Here is a tiny trained network, its code and every weight. The questions are about switching its units off for an input and a class, where a switched-off unit gives its printed mean instead of its output.

import numpy as np


def w(rows, s, z=0):
    codes = np.array(rows[::2]) - 128.0
    scale = np.full(codes.shape[1], s)
    scale[-1] = z or s
    return codes * scale


def f(y):
    return np.maximum(y, 0)


def log_softmax(a):
    a = a - a.max(-1, keepdims=True)
    return a - np.log(np.exp(a).sum(-1, keepdims=True))


def net(x, mask):
    res = np.array(x, float).reshape(1, 7) / 4 @ E
    y = f(res @ A[0][:, :-1].T + A[0][:, -1])
    res = res + np.where(mask, y, B[0][:, -1]) @ B[0][:, :-1]
    return log_softmax(res[-1] @ U[:, :-1].T + U[:, -1])


A, B = {}, {}
E = w([
[202,101,149,177],'x0',
[152,128,177,121],'x1',
[223,100,60,91],'x2',
[140,120,101,137],'x3',
[60,91,139,2],'x4',
[194,219,99,70],'x5',
[151,95,199,74],'x6',
],0.0054)
A[0] = w([
[108,99,155,155,157],'N1',
[151,183,143,136,173],'N2',
[148,125,101,146,129],'N3',
[149,85,112,96,135],'N4',
[128,44,148,154,139],'N5',
[106,179,111,69,175],'N6',
[190,114,104,94,190],'N7',
[90,119,183,144,183],'N8',
[111,49,92,126,183],'N9',
[119,164,161,124,174],'N10',
[147,117,121,147,126],'N11',
[158,151,116,173,255],'N12',
[91,168,113,85,172],'N13',
[201,126,121,88,113],'N14',
[167,95,124,212,152],'N15',
[65,145,4,177,93],'N16',
[174,131,92,76,174],'N17',
[135,136,129,138,88],'N18',
],0.016,0.0034)
B[0] = w([
[87,127,147,123,197],'N1',
[101,104,75,166,188],'N2',
[143,147,136,146,171],'N3',
[112,155,109,78,184],'N4',
[76,76,112,94,214],'N5',
[141,115,184,187,225],'N6',
[124,191,137,139,221],'N7',
[82,111,160,130,224],'N8',
[104,137,87,59,219],'N9',
[95,88,118,139,177],'N10',
[132,147,146,128,161],'N11',
[98,133,130,207,242],'N12',
[152,125,199,136,215],'N13',
[136,188,85,138,204],'N14',
[91,201,204,133,249],'N15',
[179,254,122,95,255],'N16',
[147,178,138,135,222],'N17',
[131,130,123,125,135],'N18',
],0.029,0.006)
U = w([
[63,71,138,131,253],'0',
[133,146,25,19,87],'1',
[167,107,153,163,151],'2',
[167,95,53,167,65],'3',
[247,37,2,111,64],'4',
[171,40,75,128,45],'5',
[152,246,129,175,150],'6',
[59,82,211,95,70],'7',
],0.0063,0.0032)

Each question gives the input, the list of numbers given to net, and the class t.
The units are the neurons (one row each of A and B). Each row of codes is followed by its name. A weight is (code - 128) times the scale printed after its matrix; where a second scale follows, it is the last column's (A, B and U).
mask holds one flag per neuron, in row order. A switched-off neuron (its flag False) gives its mean, the last column of its row in B, instead of its output. The means were averaged over made-up inputs and are rounded, as every weight is.
A unit's drop is (log p(t) with every unit on - log p(t) with that unit switched off) / (log p(t) with every unit on - log p(t) with every unit switched off).
The circuit of an input: a set's keep is (log p(t) with only the set's units on - log p(t) with every unit switched off) / (log p(t) with every unit on - log p(t) with every unit switched off). Starting from the 12 units with the biggest drops (on a tie, the unit counted first), units are removed one at a time, each time the one whose removal leaves the highest keep (on an exact tie, the one counted first), for as long as the keep stays at least 0.8.
circuit, biggest first: the units of the circuit, biggest drop first
k most important neurons: the k neurons with the biggest drops, biggest first
drop of u: that unit's drop, to one decimal
input [-8,-8,8,1,7,-5,-2], class 1: circuit, biggest first	N9
input [-5,4,-4,-2,-8,8,2], class 0: 3 most important neurons	N16, N10, N2
input [6,-2,-4,-2,2,1,0], class 0: circuit, biggest first	N16, N15
input [2,-2,4,-5,6,-5,-2], class 1: circuit, biggest first	N9, N15
input [5,7,0,6,-8,-3,6], class 7: 4 most important neurons	N16, N5, N17, N1
input [-8,0,4,3,7,-8,-8], class 1: 3 most important neurons	N9, N15, N12
input [8,7,-2,7,-2,-1,-1], class 7: 2 most important neurons	N16, N5
input [-3,-8,2,5,2,-7,-2], class 1: drop of N9	0.1
input [6,2,2,-7,3,-5,0], class 7: drop of N16	0.1
input [-7,4,-4,-6,7,-3,-8], class 7: drop of N5	-0.1
